Below are the code and all the weights of a small trained network. Each question names an input and a target symbol and asks about switching units off, where a switched-off unit gives its printed mean instead of its output.

import numpy as np


def w(rows, s, z=0):
    codes = np.array(rows[::2]) - 128.0
    scale = np.full(codes.shape[1], s)
    scale[-1] = z or s
    return codes * scale


def norm(h):
    return h / np.sqrt((h * h).mean(-1, keepdims=True) + 1e-5)


def f(y):
    return np.maximum(y, 0)


def softmax(a):
    e = np.exp(a - a.max(-1, keepdims=True))
    return e / e.sum(-1, keepdims=True)


def log_softmax(a):
    a = a - a.max(-1, keepdims=True)
    return a - np.log(np.exp(a).sum(-1, keepdims=True))


def net(x, mask):
    ids = ['ΔΞαεζθλμστψ'.index(c) for c in x.split()]
    T = len(ids)
    res = E[ids] + P[:T]
    r = norm(res)
    for j in range(2):
        rows = slice(2 * j, 2 * j + 2)
        q, k, v = (r @ M[0][rows].T for M in (Q, K, V))
        z = softmax(np.where(np.tri(T) > 0, q @ k.T / 2**0.5, -1e9)) @ v
        o = O[0][rows]
        res = res + np.where(mask[j], z, o[:, -1]) @ o[:, :-1]
    y = f(norm(res) @ A[0][:, :-1].T + A[0][:, -1])
    res = res + np.where(mask[2:18], y, B[0][:, -1]) @ B[0][:, :-1]
    return log_softmax(norm(res)[-1] @ U[:, :-1].T + U[:, -1])


Q, K, V, O, A, B = {}, {}, {}, {}, {}, {}
E = w([
[134,93,140,114],'Δ',
[117,165,134,150],'Ξ',
[195,124,2,151],'α',
[120,107,163,155],'ε',
[143,171,130,121],'ζ',
[136,109,81,107],'θ',
[125,145,88,116],'λ',
[153,129,155,105],'μ',
[133,148,239,164],'σ',
[124,145,97,114],'τ',
[126,135,165,139],'ψ',
],0.025)
P = w([
[111,132,107,97],'0',
[199,121,134,163],'1',
[168,127,133,139],'2',
[51,153,142,71],'3',
[124,140,131,114],'4',
[255,107,131,204],'5',
[137,140,121,122],'6',
],0.008)
Q[0] = w([
[204,121,110,183],'h0',
[221,142,115,151],'h0',
[224,132,112,171],'h1',
[253,149,127,133],'h1',
],0.015)
K[0] = w([
[2,119,128,107],'h0',
[44,138,154,36],'h0',
[13,106,157,73],'h1',
[26,176,148,20],'h1',
],0.0099)
V[0] = w([
[242,152,127,135],'h0',
[77,136,147,87],'h0',
[76,209,118,89],'h1',
[149,141,121,253],'h1',
],0.0057)
O[0] = w([
[155,98,154,238,166],'h0',
[50,153,148,87,160],'h0',
[3,80,121,84,252],'h1',
[247,60,92,151,9],'h1',
],0.005,0.0024)
A[0] = w([
[219,93,60,149,2],'n0',
[95,152,86,254,98],'n1',
[120,57,146,83,83],'n2',
[132,160,133,133,114],'n3',
[153,170,170,194,131],'n4',
[144,90,100,232,25],'n5',
[143,61,82,96,42],'n6',
[106,169,179,107,78],'n7',
[127,123,119,109,65],'n8',
[112,90,55,132,160],'n9',
[122,41,149,92,42],'n10',
[85,153,139,43,68],'n11',
[85,172,179,135,82],'n12',
[140,93,144,165,90],'n13',
[126,115,156,122,81],'n14',
[202,92,140,136,10],'n15',
],0.0086,0.0055)
B[0] = w([
[166,132,254,161,153],'n0',
[142,105,80,190,170],'n1',
[157,184,125,149,165],'n2',
[116,133,109,136,155],'n3',
[102,130,88,89,239],'n4',
[71,93,84,110,136],'n5',
[136,92,165,65,145],'n6',
[152,113,86,134,204],'n7',
[112,138,139,131,128],'n8',
[120,84,181,131,254],'n9',
[71,174,50,145,154],'n10',
[173,120,150,165,222],'n11',
[145,121,60,119,214],'n12',
[131,100,105,129,147],'n13',
[129,126,117,111,144],'n14',
[99,180,126,122,135],'n15',
],0.0095,0.0032)
U = w([
[139,164,116,137,86],'Δ',
[111,173,108,222,143],'Ξ',
[201,80,93,176,107],'α',
[98,53,133,186,145],'ε',
[143,250,119,123,22],'ζ',
[139,36,139,93,110],'θ',
[47,143,139,103,152],'λ',
[186,147,155,102,175],'μ',
[120,138,177,168,255],'σ',
[179,120,78,73,76],'τ',
[113,116,134,115,147],'ψ',
],0.021,0.0073)

Each question gives the input, a string of symbols that net reads in full, and the target symbol t.
The units are the heads (2 rows each of Q, K, V and O) and the neurons (one row each of A and B). Each row of codes is followed by its name. A weight is (code - 128) times the scale printed after its matrix; where a second scale follows, it is the last column's (O, A, B and U).
mask holds one flag per unit, heads first, then neurons. A switched-off unit (its flag False) gives its mean, the last column of its rows in O or B, instead of its output. The means were averaged over made-up inputs and are rounded, as every weight is.
A unit's drop is (log p(t) with every unit on - log p(t) with that unit switched off) / (log p(t) with every unit on - log p(t) with every unit switched off).
The circuit of an input: a set's keep is (log p(t) with only the set's units on - log p(t) with every unit switched off) / (log p(t) with every unit on - log p(t) with every unit switched off). Starting from the 12 units with the biggest drops (on a tie, the unit counted first), units are removed one at a time, each time the one whose removal leaves the highest keep (on an exact tie, the one counted first), for as long as the keep stays at least 0.8.
circuit, biggest first: the units of the circuit, biggest drop first
most important unit: the unit with the biggest drop
top k neurons: the k neurons with the biggest drops, biggest first
which heads matter: for each layer, one digit per head in row order, 1 if its drop is at least 0.15 and else 0, layers parted by /
input τ τ ψ Δ σ Δ, target ζ: most important unit => h0
input τ τ Δ τ τ θ ψ, target λ: circuit, biggest first => (n4; n11)
input τ μ ζ ψ τ λ, target τ: circuit, biggest first => (h0; n11; n9)
input α μ α ζ Δ, target α: circuit, biggest first => (h1; n2)
input ψ ζ ζ σ Δ, target ε: top 4 neurons => (n10; n4; n12; n6)
input τ τ τ θ, target θ: circuit, biggest first => (n9; n6; h0)
input τ σ τ, target λ: circuit, biggest first => (h1; n9; n12)
input Ξ τ τ σ Ξ τ, target σ: circuit, biggest first => (n0; n12)
input ε Ξ ψ, target μ: which heads matter => 01
input σ τ ψ ε ζ τ, target μ: which heads matter => 11
input τ ψ μ ψ, target τ: which heads matter => 01
input α τ τ, target α: circuit, biggest first => (h0; n1)
input μ λ μ Ξ, target Ξ: which heads matter => 10
input μ ψ σ ψ, target τ: circuit, biggest first => (h1; n4; n12; n7)
input τ τ Δ ε λ ψ, target μ: most important unit => h0
input Δ ε λ, target ζ: circuit, biggest first => (h1; n12)
input μ θ τ τ ψ τ, target λ: circuit, biggest first => (h1; h0)
input τ θ θ, target θ: circuit, biggest first => (n9; n6)
input τ ψ μ Δ, target τ: circuit, biggest first => (h1; n10; n2)
input τ Δ θ ε τ τ, target μ: which heads matter => 10
input Δ Ξ τ, target ζ: most important unit => h1
input μ ψ ψ τ τ ψ, target λ: which heads matter => 11
input Ξ τ τ, target θ: which heads matter => 01
input ψ ε λ Δ, target μ: which heads matter => 11
